Look-ups in named tables: a row name and a column name give one cell, copied from the table.

Dokopos
cols = Duti, Tov, Koz, Mumori
Sokim: [489, 661, 479, 744]
Suf: [715, 559, 210, 769]
Gem: [310, 572, 438, 374]
Kef: [494, 485, 677, 403]
Pavus: [434, 645, 622, 617]

Duti of Gem: 310
Tov of Kef: 485
Mumori of Sokim: 744
Tov of Gem: 572
Mumori of Pavus: 617
Koz of Pavus: 622
Duti of Kef: 494
Koz of Kef: 677
Koz of Suf: 210
Mumori of Suf: 769
Tov of Pavus: 645
Koz of Sokim: 479
Duti of Sokim: 489
Mumori of Kef: 403
Tov of Sokim: 661
Duti of Pavus: 434
Row with the largest Koz: Kef

Femami =
columns: Keli, Nogunad, Pim, Bub, Togob
Bef: [424, 128, 34, 223, 416]
Gikoba: [543, 703, 929, 928, 663]
Tur: [456, 146, 143, 171, 313]
Tuv: [523, 779, 801, 875, 649]
Kabakuf: [538, 747, 884, 909, 671]
Lik: [482, 161, 290, 351, 369]
Nug: [441, 561, 207, 198, 464]
Fon: [437, 531, 201, 191, 469]
Gozo: [432, 441, 260, 235, 558]
Tadur: [452, 544, 299, 245, 508]
Fonudoz: [467, 613, 402, 329, 527]

Pim of Tuv: 801
Nogunad of Lik: 161
Bub of Tuv: 875
Pim of Fonudoz: 402
Nogunad of Gikoba: 703
Keli of Tadur: 452
Bub of Tur: 171
Nogunad of Bef: 128
Togob of Lik: 369
Pim of Lik: 290
Togob of Tur: 313
Pim of Gozo: 260
Keli of Fonudoz: 467
Nogunad of Kabakuf: 747
Bub of Fon: 191

Mag.csv
,Vivi,Mem,Vepu,Fas,Nozo,Sarokad
Tidipig,123,134,96,142,139,98
Dubakif,179,148,190,134,136,129
Mot,119,122,39,133,137,98
Lef,97,129,67,86,122,96
Ruseko,106,130,83,86,124,103
Ves,175,147,185,123,131,130
Vab,163,129,88,143,140,115
Bodiv,180,151,200,130,134,133
Lok,165,148,189,113,128,126
Ful,176,149,193,128,133,127

Dubakif, Mem: 148
Ves, Fas: 123
Lok, Nozo: 128
Lok, Sarokad: 126
Lef, Sarokad: 96
Ruseko, Fas: 86
Lok, Fas: 113
Mot, Mem: 122
Tidipig, Vepu: 96
Dubakif, Vepu: 190
Ves, Nozo: 131
Bodiv, Mem: 151
Ruseko, Sarokad: 103
Dubakif, Sarokad: 129
Bodiv, Nozo: 134
Tidipig, Mem: 134
Ful, Sarokad: 127
Ves, Sarokad: 130
Ful, Vivi: 176
Row with the largest Fas: Vab

Raromo:
        Tipori  Detal  Nen
Vapul      0.6    0.3  0.9
Mev        0.8    0.8  0.8
Lefupu     0.8    0.8  0.8
Nosid      0.6    0.2  0.9
Mib        0.6    0.3  0.9
Tib        0.6    0.2  0.9
Gal        0.6    0.1  0.9
Sutu       0.5    0.1  0.9
Tozute     0.6    0.1  0.9
Faduse     0.6    0.1  0.9
Libe       0.6    0.3  0.9

What is the Detal of Faduse in Raromo? 0.1
What is the Tipori of Libe in Raromo? 0.6
What is the Detal of Sutu in Raromo? 0.1
What is the Tipori of Faduse in Raromo? 0.6
What is the Detal of Tib in Raromo? 0.2
What is the Nen of Gal in Raromo? 0.9
What is the Detal of Nosid in Raromo? 0.2
What is the Nen of Vapul in Raromo? 0.9
What is the Nen of Tib in Raromo? 0.9
What is the Nen of Faduse in Raromo? 0.9
What is the Detal of Lefupu in Raromo? 0.8
What is the Tipori of Mev in Raromo? 0.8
What is the Tipori of Sutu in Raromo? 0.5
What is the Nen of Tozute in Raromo? 0.9
What is the Nen of Nosid in Raromo? 0.9

Tepefi:
	Kotunat	Sirulo	Dupini	Pabuli	Venuze	Pefat	Los	Mitimo	Bonadon	Mavesep
Toli	120	160	72	57	114	102	130	93	139	127
Gep	94	158	62	89	119	141	107	91	121	136
Fef	51	174	29	132	128	211	68	81	98	158
Dinazu	134	134	92	53	113	73	141	101	141	115
Tuza	108	194	6	19	137	114	140	70	159	159
Rodedu	50	165	57	155	116	218	58	91	86	146
Pok	99	161	180	172	57	181	67	132	81	85

What is the Kotunat of Pok in Tepefi?
99
What is the Pefat of Fef in Tepefi?
211
What is the Venuze of Toli in Tepefi?
114
What is the Mavesep of Rodedu in Tepefi?
146
What is the Bonadon of Tuza in Tepefi?
159
What is the Kotunat of Toli in Tepefi?
120
What is the Pabuli of Dinazu in Tepefi?
53
What is the Sirulo of Pok in Tepefi?
161
What is the Sirulo of Tuza in Tepefi?
194
What is the Venuze of Fef in Tepefi?
128
What is the Pefat of Gep in Tepefi?
141
What is the Dupini of Rodedu in Tepefi?
57
What is the Pabuli of Fef in Tepefi?
132
Which row has the largest Los? Dinazu

